Below are the code and all the weights of a small trained network. Each question names an input and a class and asks about switching units off, where a switched-off unit gives its printed mean instead of its output.

import numpy as np


def w(rows, s, z=0):
    codes = np.array(rows[::2]) - 128.0
    scale = np.full(codes.shape[1], s)
    scale[-1] = z or s
    return codes * scale


def f(y):
    return y / 2 * (1 + np.tanh(0.7978845608 * (y + 0.044715 * y**3)))


def log_softmax(a):
    a = a - a.max(-1, keepdims=True)
    return a - np.log(np.exp(a).sum(-1, keepdims=True))


def net(x, mask):
    res = np.array(x, float).reshape(1, 8) / 4 @ E
    y = f(res @ A[0][:, :-1].T + A[0][:, -1])
    res = res + np.where(mask, y, B[0][:, -1]) @ B[0][:, :-1]
    return log_softmax(res[-1] @ U[:, :-1].T + U[:, -1])


A, B = {}, {}
E = w([
[119,37,50,137,163],'x0',
[100,45,171,80,3],'x1',
[128,130,124,127,130],'x2',
[126,128,128,127,129],'x3',
[113,157,73,232,38],'x4',
[2,166,104,81,141],'x5',
[129,130,127,128,129],'x6',
[51,67,229,221,182],'x7',
],0.0076)
A[0] = w([
[154,11,80,112,174,144],'neuron 1',
[114,134,128,127,141,57],'neuron 2',
[159,150,82,96,101,85],'neuron 3',
[149,90,182,30,210,41],'neuron 4',
[118,170,85,146,180,79],'neuron 5',
[142,131,176,63,171,99],'neuron 6',
[145,152,77,80,101,43],'neuron 7',
[247,103,150,170,115,2],'neuron 8',
[239,88,169,140,132,81],'neuron 9',
[201,96,155,119,138,75],'neuron 10',
[109,46,28,161,185,174],'neuron 11',
[102,79,127,105,93,126],'neuron 12',
[80,133,126,249,98,65],'neuron 13',
[194,132,88,54,114,78],'neuron 14',
[144,75,57,118,149,70],'neuron 15',
[135,167,83,63,115,72],'neuron 16',
[91,67,144,171,155,56],'neuron 17',
[175,153,128,146,224,98],'neuron 18',
[117,174,43,185,48,31],'neuron 19',
[7,150,95,52,154,31],'neuron 20',
[107,85,195,187,152,50],'neuron 21',
[170,217,244,121,119,138],'neuron 22',
[221,73,136,160,137,41],'neuron 23',
[135,45,162,64,69,81],'neuron 24',
[89,85,214,152,181,93],'neuron 25',
[143,163,99,162,177,87],'neuron 26',
[159,151,105,144,195,126],'neuron 27',
[146,185,101,133,200,117],'neuron 28',
[159,144,65,89,108,67],'neuron 29',
[165,143,88,94,109,56],'neuron 30',
],0.011,0.0065)
B[0] = w([
[157,217,91,97,94,226],'neuron 1',
[106,93,105,140,120,111],'neuron 2',
[142,102,158,91,186,174],'neuron 3',
[193,42,2,200,82,219],'neuron 4',
[93,64,190,144,82,168],'neuron 5',
[168,99,66,168,102,186],'neuron 6',
[116,113,154,106,166,163],'neuron 7',
[49,134,129,173,188,187],'neuron 8',
[18,147,110,163,162,210],'neuron 9',
[79,123,102,185,141,165],'neuron 10',
[139,206,107,82,81,231],'neuron 11',
[118,144,186,149,84,184],'neuron 12',
[189,75,90,110,164,207],'neuron 13',
[144,92,171,91,160,205],'neuron 14',
[136,165,120,104,127,154],'neuron 15',
[131,106,132,116,177,177],'neuron 16',
[144,146,138,87,160,176],'neuron 17',
[140,108,201,145,84,213],'neuron 18',
[170,58,80,157,140,206],'neuron 19',
[23,144,95,202,181,199],'neuron 20',
[141,107,153,50,184,197],'neuron 21',
[133,225,42,60,83,255],'neuron 22',
[67,168,103,160,168,177],'neuron 23',
[126,115,231,153,58,229],'neuron 24',
[180,115,147,72,189,234],'neuron 25',
[122,98,173,125,79,171],'neuron 26',
[105,103,179,123,70,194],'neuron 27',
[130,122,185,127,78,212],'neuron 28',
[152,134,170,109,186,176],'neuron 29',
[135,106,169,91,191,158],'neuron 30',
],0.01,0.007)
U = w([
[175,88,182,47,214,81],'0',
[195,51,70,165,105,170],'1',
[15,150,134,176,161,128],'2',
[130,106,251,130,25,63],'3',
[153,151,133,113,108,253],'4',
[162,228,104,57,79,68],'5',
],0.011,0.014)

Each question gives the input, the list of numbers given to net, and the class t.
The units are the neurons (one row each of A and B). Each row of codes is followed by its name. A weight is (code - 128) times the scale printed after its matrix; where a second scale follows, it is the last column's (A, B and U).
mask holds one flag per neuron, in row order. A switched-off neuron (its flag False) gives its mean, the last column of its row in B, instead of its output. The means were averaged over made-up inputs and are rounded, as every weight is.
A unit's drop is (log p(t) with every unit on - log p(t) with that unit switched off) / (log p(t) with every unit on - log p(t) with every unit switched off).
The circuit of an input: a set's keep is (log p(t) with only the set's units on - log p(t) with every unit switched off) / (log p(t) with every unit on - log p(t) with every unit switched off). Starting from the 12 units with the biggest drops (on a tie, the unit counted first), units are removed one at a time, each time the one whose removal leaves the highest keep (on an exact tie, the one counted first), for as long as the keep stays at least 0.8.
units of the circuit, in order: the units of the circuit, biggest drop first
unit that matters most: the unit with the biggest drop
top k neurons: the k neurons with the biggest drops, biggest first
drop of u: that unit's drop, to one decimal
input [8,5,-5,4,1,-7,1,-6], class 5: unit that matters most -> neuron 1
input [5,-4,-6,7,7,2,5,4], class 1: top 3 neurons -> neuron 13; neuron 19; neuron 22
input [-6,5,6,-4,1,-6,-4,-5], class 2: top 2 neurons -> neuron 9; neuron 8
input [-7,7,1,0,8,-6,0,-6], class 1: top 3 neurons -> neuron 19; neuron 11; neuron 1
input [6,-8,-8,-4,-5,-4,2,4], class 3: units of the circuit, in order -> neuron 18; neuron 27
input [-4,-2,-4,-6,-1,-7,-1,-5], class 2: units of the circuit, in order -> neuron 9; neuron 8
input [6,7,7,3,-6,6,3,-2], class 3: top 3 neurons -> neuron 24; neuron 12; neuron 22
input [8,2,-8,-3,-7,-3,-4,-3], class 5: top 3 neurons -> neuron 1; neuron 11; neuron 15
input [8,-5,2,-7,0,-7,8,8], class 0: top 3 neurons -> neuron 21; neuron 25; neuron 22
input [-7,-5,-2,6,6,-6,-4,5], class 5: top 3 neurons -> neuron 22; neuron 4; neuron 20
input [-1,-4,-2,6,5,-1,1,-1], class 1: top 2 neurons -> neuron 19; neuron 24
input [6,6,-1,-3,-2,3,-4,7], class 0: top 4 neurons -> neuron 25; neuron 21; neuron 17; neuron 22
input [-3,-6,8,-3,7,-5,-4,2], class 1: top 3 neurons -> neuron 13; neuron 19; neuron 24
input [-5,2,-2,-8,-6,2,5,3], class 1: top 2 neurons -> neuron 4; neuron 6
input [-1,-4,4,-4,8,7,7,6], class 1: unit that matters most -> neuron 13
input [0,8,7,8,-7,-8,-1,-8], class 0: top 2 neurons -> neuron 14; neuron 30
input [-6,8,-1,4,-7,-1,1,8], class 0: top 2 neurons -> neuron 25; neuron 21
input [-5,-2,-7,2,-2,-6,-3,5], class 2: top 2 neurons -> neuron 9; neuron 8
input [-2,-4,-2,-3,8,4,-6,-3], class 1: drop of neuron 19 -> 0.2
input [4,0,-2,0,5,5,7,8], class 0: drop of neuron 28 -> 0.0
input [7,-4,2,7,-2,2,4,-2], class 5: units of the circuit, in order -> neuron 11
input [3,-4,0,1,4,-8,5,-4], class 2: drop of neuron 8 -> 0.1
input [-3,2,-3,4,4,8,7,-3], class 2: drop of neuron 20 -> 0.3
